In the rows, 128 means zero.
Each row has a class, written after it.
[143 137 113 121 130 131 108 153 125 125 132 125 138 113 112 133 121 125
 146 127 131 143 127 108 155 138 117 145 121 132 113 132 134 138 137 129
 133 153 119  88 109 139 138 125 119 154 117 148 128]
Pitu
[139 104 125 170 150 142 126 104 115 142 115 102 137 139 119 113 123 133
 163  96 119 139 137 100 152 117  94 159 148  93 108 136 143 127 131 126
 124 139 109 110 115 147 142 133 113 168 140 111 128]
roge
[136 146 149 115 140 175 166  82 118 150 142 121  98 123 122  82 111 131
 108 100  81 109 122 100 152 140 145  72 143 100 129 160  96 134  83 121
 128 119 112 137 114 152 115 124 131 252 137 121  95]
vog
[123 117 120 158 123 137 120 176 117 117 124 110 104  91 129  85 126 122
 120 144 144 124 130 103 138  84 134 139 143 101 125 110 105 141 112 121
 135 116 110 126 141 114 108 106 111 135 128 108 107]
Pitu
[133 141 108 142 118 138 116 135 138 136 124 123 123 115 136 102 128 135
 143 154 149 122 132 130 124 141 138 140 126 135 126 115 130 139 107 133
 121 125 125 114 121 129 125 121 124 129 136 112  94]
talab
[128 111 134 106 122 144 126 142 123 147 130 125 126 117 155 139 104 113
 126 115 127 127 116 129 131 133 100 153 131 108 135 136 107 150 142 108
 142 121 131 123 110 146 138 143 123 113 105 110 112]
roge
[125 161 125 160 147 137 126 146 133 133 102  90 119 112  88 131  85 142
 115 122 144 127 138 112 139 149 139 133 126 115 115 136 128 155 125 147
 108 120 112 151 116 150 110 141 139 138 121 130 137]
Pitu
[117 119 140 152 141 124 148 152 118 159 164 122 129 130 144 125 117 146
 105 143  99 126  95 140 166 156 118 101 144 142 144 115 127 116 114 140
 153 153 129 117 118 108 100 127 136 152  96  91 137]
nifis
[123 131 109 134 122 123 110 164 135 112 132 135 142 113 117  93  94 143
 131 131 149 127 130 118 145 113 107 164 114 130 112 133 118 126 152 126
 128 118 135 112 139 108 140 109 126 129 122  92  74]
Pitu
[132  99 131 110 117 128 136 164 121 139 135  98 121 123 136 146 122 129
 118 142 107 125 117 138 120 132 124 147 108 112 145 124 120 141 168 149
 149 142 129 167 130 127 126 110  99 141  93 127 152]
Pitu
[155 156 101 108 121 105  97 145 139 101 151  95 159 111 114 128  90 140
 129 145 137 140 108 154 143 136 133 124 105  87  92 109 149 126 152 144
 112 103 121 123 118 104 109 135 130 117 142 154 141]
Pitu
[146 106 107  95  94 127 139 215 113 123  83 133 151 168 189 118 114 133
 151 141 150 116 130 153 133 104 155 154 141  69 132  97 148 131 127 153
 108 105 130 115 156 123 108 123 118 121  97 150 121]
roge
[126 141 113 169 126 122 140 141  92 148 107 109 144  71 149 110  85 112
 130 175 162 119 148 129 119 140 204 123 122 115  66 144 143 159 127 153
 141 127 141 160 174 110 137 136 150  96 146 158 119]
varu
[147 134 146 123 128 125 144 158 121 121 143 158 117 127 122 135 156 146
 134 130 156 115 124 122 114 133 113 100 145 105 126 129 122 129 144 126
 123 124 125 141 132 131 113 136 112 115 139 142 133]
Vigop
[121 118 128 130 128 129 137 144 146 110 151 153 131  91 137 136 106 140
 113 157 148 133 142 124 145 138 125 147 123 155 136 132 122 118 114 134
 135 131 142 128 163 129 150 126 114 116 130 111 111]
nifis
[108 156 138 117 118 145 142 181 100 138 144 146 143 150 100 149 140 103
  92  92 104 111  92 120 112 137 148 114 129 112 127 146 103 163 159 124
 120 181 141 145  90 121  97 128 131 130  86 119 134]
vog
[151  96 155 116 137 143 119 138 113 141  95 122 136  98 146 106 115 111
 156 177 120 136 134 134 144 138 150 143 155 103 139 145 146 105 111 120
 115 146 121 117 134  88 151 134 136 106 119 137 153]
Vigop
[120 123 130 146 137 134 135 156 125 144 115 123 159 109 112 149 122 139
 119  81  87 107 119 140 140 122  95 134 119  85 100  98 121 153  86 134
 124  78 139 138 111 114 140 116 115 150  83 157 124]
Pitu
[131 151 155 143 143 109 123 139 146 131 146 100 148 128 121 116 121 124
 111  95 117 122 134 124 126 143 146 123 122 139 138 160 123 127 118 105
 129 137 119 141 118 108 142 143 124  81 113 151 116]
Vuda
[116 116 143  79 111 121 139  96 152  98 139 127 136 119 103 186 170 112
 205 138  76 143 145 134 115 137 125 167 108 145 161 144 106 131 122 132
 153 146 159 101 119 142 171 145  78  87 121 189 123]
Vuda
[128 114 153 150 145 123 129 113 143 122 126 128 126 109 100 140 139 130
 106 110 115 118 113 128 118 126 118 135 126 138 154 151 114 148 102  90
 136 129 113 134 105 138 127 130 128 130 127 134 135]
Vuda
[120  84  81 138 112 129  97 106 102 157 121 159 121  95 161  98 129 138
 126 173 130 123 125 128 122  93 162 133 101 115 112 124 119 150 136 114
 167 150 142 123 150 106 146 101 147 148 129 130 111]
talab
[147 159  83 141 136  89 113 123 133 137 132 102 120 115 123 126 127 117
 180 209 139 118 129 169 118 108 148 168 107 133  98 100 111 135 105 166
 147 125 127 140 186 109 145 109 136  76 153 157 139]
Vigop
[143 132 139  96 110 110 121 137 111 135 113 152 136 154 125 146 116 135
 147 138 167 143 128 155 109 151 180 119 118  98 116 151 128 114 118 138
  99 136 126  97 136 135 152 164 100  67 166 157 118]
vog
[161 167 134  97 150  98  85 140 136  97  96  97 101 127 126 186 144 163
 159 105 123 126 157 132 130 124 178 170  94 114 141  79 123 145 130 100
  94 132  95 126 105 137 135 114 115 205 174 156 146]
talab
[145 115 124 130 140 114 117 136 157 133 161 144 156  83 131 104  79 169
  91  98 108 133 147 154 120  82 176 107 101  87  66  72 154 128 159 132
 130 121 145 125 107 131 191  82 143 101 143 126 101]
roge
[140  57 110 152 138  91 126 173 149 194 126 108 164 171 129 121  80 134
 136 155 104 137 127 161 121  71 144 149 130  98 120 115 146  90 151 157
 155 106 149  72 125 114 168 104 161  90 148 108  35]
talab
[131 123 111 147 117 121 102 140  96 129 143 139 136 121 133 111 129 112
 125 149 143 130 143 120 110 152 155 126 125 105 104 146 137 121 124 124
 136 121 124 153 138 115 126 113 125 158 137 114 105]
vog
[154 126 120 151 138 140 129 175 124 138 115 120 133 118 113 126 124 129
 140 184 155 120 122 127 136 140 144 161 131 120 123 128 128 149 111 140
 133 137 129 113 146 115 146 122 117 169 121 122 129]
Vigop
[147 105 127 136 128 124 113 128 122 119  99 140 148  93 135 127 154 118
 125 126 172 105 122 114  94 116 157 102 133 118 115 134 143 141 138 124
 138 143 131 145 155  96  92 114 149 120 139 131 119]
Vigop
[115 125 134 143 124 103 125 134  98 114 161 166 133 104 121 151 137 135
 131 151 117 137 144 148 120 138 132 116 121 123 116  98 124 116 124 116
 138 126 128 126 145 127 146 145 118 154 163 153 121]
varu
[147 100 128 111 126  93 129 129 126 109 102 112 154 115 119 181 146 119
 140  95  81 118 107 130 142 101 127 148 124 102 110  99 114 123 144 112
 148 126 132 127 125 105 122 130 116 127 142 128 149]
Vuda
[127 110 143 119 129 119 124 159  81 111  97 108 115 138 139 137 107 136
 100 139 144 108 111 135 137 158 132  93 111 122 133  97 134 105 120 154
 140 125 140 152 161 120 108 132 130 140 117 113 145]
Vuda
[146 154 127 166 117 116 134 155 122  94 144 117 141  78 149  81 131 147
 119 206 151 118 158 121 145 180 157 201 110 189 112 129 113 129 123 149
  84 149 152 149 124  61 125  87 129 117  94  72  81]
nifis
[154 141  82  98 114 117 131 136 122 136 120 143 151 105 136 102 111 148
 158 174 125 122 107 109 159 120 126 145 138 151 102 124 142 123 164 146
 134 136 139  89 102 105 145 137 152 153 123 144  85]
Pitu
[163 155 139 141 157 104 186 163 103 144 130  95 121 151 138 161 124 144
 152  94 107 112 131  93 159 162 155 107 161 135 114 111 141  96 156 185
  87 152 153 126 105  98 174 164 110 187 124 187 141]
roge
[112 139 121 108 112 127 134 146 135 124 138 126 129 156 146 150 120 136
 102 133 130 130 152 123 147 101 142 124 117 119 117 107 118 127 147 121
 113 108 104 142 136 128 112 140 116 105 131 126 117]
nifis
[123 131 116 154 129 105 121 122 131 108 123 131 112  99 131 123 116 148
 165 152 148 109 125 133 116 143 113 143 105 164 122 129 127 112  86 140
 131 134 139 137 187 116 138 112 112 120 138 108  99]
Vuda
[125 119  91 133 130 147 139 105 136 124 130 148 138 133 149  90 121 142
 114 112 142 125 142 118 140 118 128 138 137 130 140 111 124 127 101 171
 132 141 147 142 166 128 132 118 116 146 135 109 119]
nifis
[133 119 119 160 126 139 130 130 143 155 123 110 146 140 137 148 104  95
 139 102 117 145 170 108 129 112 182 141 142 126 124 144 176 118 115 105
 123 135  90 110 118 122 176 152 112 161 151 172 116]
talab
[126 102 134 146 135 132 143 145 119 141 121 118 123 116 126 128  99 123
  97 123 104 132 110 142 106 136 131 133 128 129 165 151 111 150 126 130
 145 142 130 144 126 115 124 152 115 109  91 153 151]
Vuda
[145 179 129 180 117 143 143 139 122 128 146 155 148 120 104 106 125 130
  88 137 122 133 141 124 121 131 103 115 134 144 133 133 119 145 117 102
  96 138 113 132 128 127  98 143 129 137 122 151 113]
varu
[149 143 125 137 144 127 138 136  97 121  93 116 148 149 140 146 155 137
 142 101 165 128 119 113 156 124 156 143 146 114 137 131 144 118 122 140
 106 130 137 102 116 121 132 137 129 142 165 148 120]
vog
[152 109 103 153 114  97 146 142 102 158 120 102 134 153 160 136  99 163
 162 142 128 146 127 156 176 108 151 187 118  91 120 118 122 137 137 133
 161  85 129  79 115 124 153 140 113 150 141 142  84]
Pitu
[114 115 142 119 110  99 107 145  99 120 128 166 148 113 111 131 133 137
 137 130 164 113 133 152 144 129 138 106 105  95 121  89 135 146 180 119
 127 138 150 139 140 126 134 106 135 114 141 149 131]
Vigop
[118 147 128 112 103 112 146 148 124 143 135 102 113  86 166 124 109 129
 130 156 124 121 154 135 152 115 128 118 108 134 102 105 113 132 140 106
 137 154 111 141 163 149 127 126 131  95 146 134 128]
Vuda
[134 128 129 114 116 121 152 166  98 119 134 184 126 108 129 160 116 146
 115 169 131 118 137 128 102 112 138 121 118 141 121 137 123 131 122 120
 122 126 111 117 129 134 121 136 133 127 122 182 113]
Vuda
[131  87 150 162 127 138 145  97 121 141 133 151 150 196 128 117 186 112
  88  98 119 125 127 114 146 150 106 133 131 166 158 158 107 118  87 135
 180 123 125 137 130 138 129 123  92  87  69 109 122]
nifis
[105 126 104 112 109 120 164 130 136 106 170 151 143 146 178 133 171 142
 103 155 146 125 175 122 104  90 164 117 129 144 117 124 141 107 124 146
 130 135 125 138 156 112 126 140 140 117 152 169  97]
nifis
[129 142 116 152 132 116 126 123 124 141 152 131 133 158 123 119 130 146
 134 130 118 138 156 114 134 120 164 132 129 120 125 130 126 134 122 137
 142 150 119 126 132 122 131 127 113 152 136 134 122]
nifis
[125 131 131 131 144 123 114 134 107 112 123 103 133 115 115 143 114 106
 150 137 122 136 135 118 133 146 141 154 127 132 147 145 123 132  96 129
 146 136 142 103 121 121 150 155 130 136 126 169 112]
Vuda
[108 131 114 104 117 125 128 117  94 130 130 133 127 114 166 109 108 111
 132 147 139 120 131 137 127 105  91 113 131 126 138 131 140 122 127 117
 137 134 124 138 155 124 116 134 161 104 145 167 138]
Vuda
[117 130 122 107  98 135 137 147  86 139 134 164 135 114 147 133 122 131
 141 150 135 125 141 132 122 122 133 123 120 122 130 112 122 131 142 127
 143 148 124 105 135 129 123 137 121 140 139 153 106]
talab
[137 128 110 149 118 107 110 146 132 117 104 130 123 136 128 142 106 129
 130 144 149 122 146 112 146 136 168 161 121 130 117 125 135 141 108 126
 109 144 128 139 158 131 129 129 129 158 131 115 113]
nifis
[135 141 118 147 133 137 133 133 148 137 139 101 161 136 126 111 139 124
 149 136 116 129 143 105 149 120 108 172 138 153 112 130 146 128 108 144
 138 143 112 123 129 140 143 126 107  91 110 120  96]
nifis
[154 118 127 169 135 132 137 145 105 138 136 133 133 110 136 122 140 103
 138 127 119 130 119 115 138 127 137 133 140 150 110 124 150 138 107 130
 147 147 131 107 127 142 160 127 109 129 121 164 109]
varu
[166 112 122 141 120 122 132 161 101 130 105 119 138 105 145 154 112 114
 122 137 145 127 113 119 133 126 136 150 132 148 121 109 153 117 132 130
 130 154 135  88 121 114 150 150 127 135 141 143 101]
talab
[122  98 123 163 118  93 126 131 138 166 130 132 147 147 134 124 130 132
 127 155 132 140 141 143 131 139 137 134 127 121  86 141 108 122 122 127
 124 128 124 113 142  90 129 137 115  60 129  96 127]
nifis
[127  74 125 143 123  95 130 106 130 113 108 112 124 127 130 114 162 118
 178 108 100 138 154 142 127 122 115 151 127 116 106 107 132 140 136 135
 143 138 117 119 137 164 143 125 107 122 122 181 147]
roge
[127 132 117 131 147 126 120 139 155 136 142  92 131 150 124 139 108 121
 117 110 110 143 165 105 124 106 126 143 114 149 113 126 126 125 143 142
 106 161 119 121 139 118 147 127 116 133 129 131 107]
nifis
[133 135 144 129 138 116 104 157 152 132 123 103 104 122 127 156 138  88
 149 113 105 114  94 146 107 142 132 141 133 133 178 145 109 153 108 110
 112 162 138 153 133 104 113 140 127  82  76 156 139]
Vigop
[151  89 137 107 127 122 106 124  87 135  87 116 126 151 107 157 102  83
 117 147 143 132 114 125 123 102 126 145 115 115 137 146 115 134 118 128
 166 119 123  87 131 130 130 129 141 134 138 150 121]
Pitu
[126 106 116 122 117 118  92 121 131 131 157 152 133 112 147 115 123  96
 124 159 133 123 144 111 133 123 161 149 134 134 141 125 120 111 107 122
 129 145 140 144 140  95 147  97 130 131 137  83  94]
nifis
[139 156 166 198 154  93 158 181  86 139 145 112 139 111  90 122 131 111
 150 121 126 111 162 100 168 150 129 126 130 147 106 116  91 133 169 145
 144 110 126 137 142 106 109  63 101 187 142 116 115]
varu
[105  73 130 166 150 131 161 115 117  96 105 178 116 116  65 104 101 145
 129 143  94 138  76 155 167 121 159 109 133  96  65 129 105 121 122 175
 135 120 146 108 146 110 163 131 100  54  92 138 233]
roge
[132 106 102 145 137 128 116 112 122 159 114 133  96 103 171 106 110  95
 177 108 127 127 156 106 121 113 110 170 141 150 113 152 121 137  90 115
 133 124 111 119 132 144 157 105 121 113 135 124  89]
Vuda
[141 119 120 125 136 110 105 150 102 136 157 127 118 114  92 131 118 109
 115 174 131 117 131 123 102 147 135 116 139  94 131  97 124 138 153 140
 139 129 145 159 114 115 158 145 139 199 152 145 123]
Vigop
[141 148 127 120 105 136 123 143 114 120 129 142 138  88 121 117 138 132
 131 185 147 123 125 147 105 140 149 131 109 121 122 111 112 170 133 133
 124 148 139 131 143 124 109 114 110 126 140 135 135]
varu
[180 181 125 148 125 138 169 147 136 127 163 141 174 138  99  88 124 168
 129 172 110 110 138  76 131 120 146 183 143 151  95 172 175 133 149 137
 113 203 147 132 108  89 193 119 120 199 129 122 107]
nifis
[143 158 124 133 126 111 162 201 153 154 130 166 147  88 118 164  57 121
 147 101 133 121 164 147 102 163 140 142 126 199 153  87 142 119 133 192
  60 190 139 133 171 167 161 123 104 137 132 161  76]
varu
[111  85 144 168 140 145 141 128 123 149 117 142 140 140 119 159 134 138
 119  94 104 127 100 124 118 120  85 120 129 107 120 169 114 138 148 120
 131 148 135 125 116 134  73 118 146  86  72  91 131]
roge
[111 176 108 150 154 105 106 138 117 125 130 109 149 120  92 124 100  97
 128 141  82 131 117 128 146  95  78 170 122 180  96 119 113 137 160  97
  92 138 113 112 112  88 155 163 163  99 123 169 104]
varu
[119 135 141 140 126 134 108 110 104 147 127 113 149 127 111 115 149  91
 150 150  78 137 130 131 121 109  97 118 146  91 152 134 114 141 113 105
 142 145 157 117 123 106 107 132 154 120 129 156 124]
varu
[121 107 121 131 109 123 112 172 108 138  95 154 116 144 118 132 117 115
 143 186 113 110 121 108 150 141 102 131 130 151 100 116 137 112 133  96
 134 117 122 111 123 100 135  96 130 187 103  60 123]
Vuda
[134 160 118 159 108 115 135 177 159 143 117 105 132  55 132  85  43 153
 157 154 119 141 143 126 144  74 147 183 118 122 122 156  97 149 150 103
 124 146 135 109 174  92 136 124 121  57 118 118  63]
Pitu
[137 120 137 133 129 132 151 119 104 109  83  92 117 130 163 130 152 146
 152 139 132 132 163 126 132 131 109 171 120 125 113 145 128 139  99 117
 128 119 121 118 134 140 130 147 128 123 135 161 132]
Vuda
[168 111 115 189 133 112 152 151 102 119 144 114 105 143 150 121 132 138
 140  89 122 133  98 134 119 102 159 142 120 113  77 156 167 158 132 128
 138 143 133 102 106 144 132 100 117 149 126 165 102]
vog
[175 144 129 135 124 138 132 121 119 147 125 131 124 137 132 121 138 119
 107 143 139 140 143 110 133 120 162 136 133 127 124 146 126 126 118 108
 122 130 128 108 101 132 168 116 116 133 157 129 110]
vog
[148 149 117 181 158 124 124 117 132 171 119 107 125 136 125 130 135 131
 154 138 161 109 148 101 122 125 127 138 143 111  85 143 134 138 113 118
 153  83 147 138 131  94 176 114 140 143 163  98 100]
Vigop
[ 95 138 140 132 130 124 129 157 157 121 145 130 169 148 110 149 150 119
 110 119 110 131 149 137 129 150 163 103 125 110 119 155 126 128 119  99
 115 110 110 108  99  98 109 150 151 140 114 171 131]
talab
[124 119 133  99 125 114 137 142 109 119 137 150 114 136 140 153 128 141
 112 141 128 114 127 126 113 118 146  92 119 127 131 125 130 117 140 130
 138 111 131 139 120 138 124 131 143 114 129 162 111]
Vuda
[140  93 100 134 114 112 116 111 133 123 149 145 141  95 168 136 117 144
 131 137 150 154 165 157 105 131 132 133 136  76 136 103 132 121 119 122
 129  91 114 126 138 143 116 150 128 148 169 150 118]
roge
[144 126 143 157 128 153 140 126 170 127 122 113 142 133  90 148 145 111
 122 120 112 134 115 131 152 146 137 131 136 111 140 145 118 148 103 113
 122 138 131 116 118 137 124 147 112 116 101 127 140]
Vigop
[139 113 138 117 110 106 136 137 122 118 139 147 116 116 146 149 119 142
 118 130 133 122 120 144 106 122 135 119 119 119 108 116 116 126 153 115
 113 115 103 132 116 139 104 143 125  88 125 132 105]
roge
[128 113 122 114 115 123 116 144 135 119 124 131 147 108 123 135 140 148
 106 147 130 132 124 133 132 144 150 110 110 128 108  98 130 123 160 120
 146 121 122 114 111 121 131 150 122 118 129 127 118]
talab
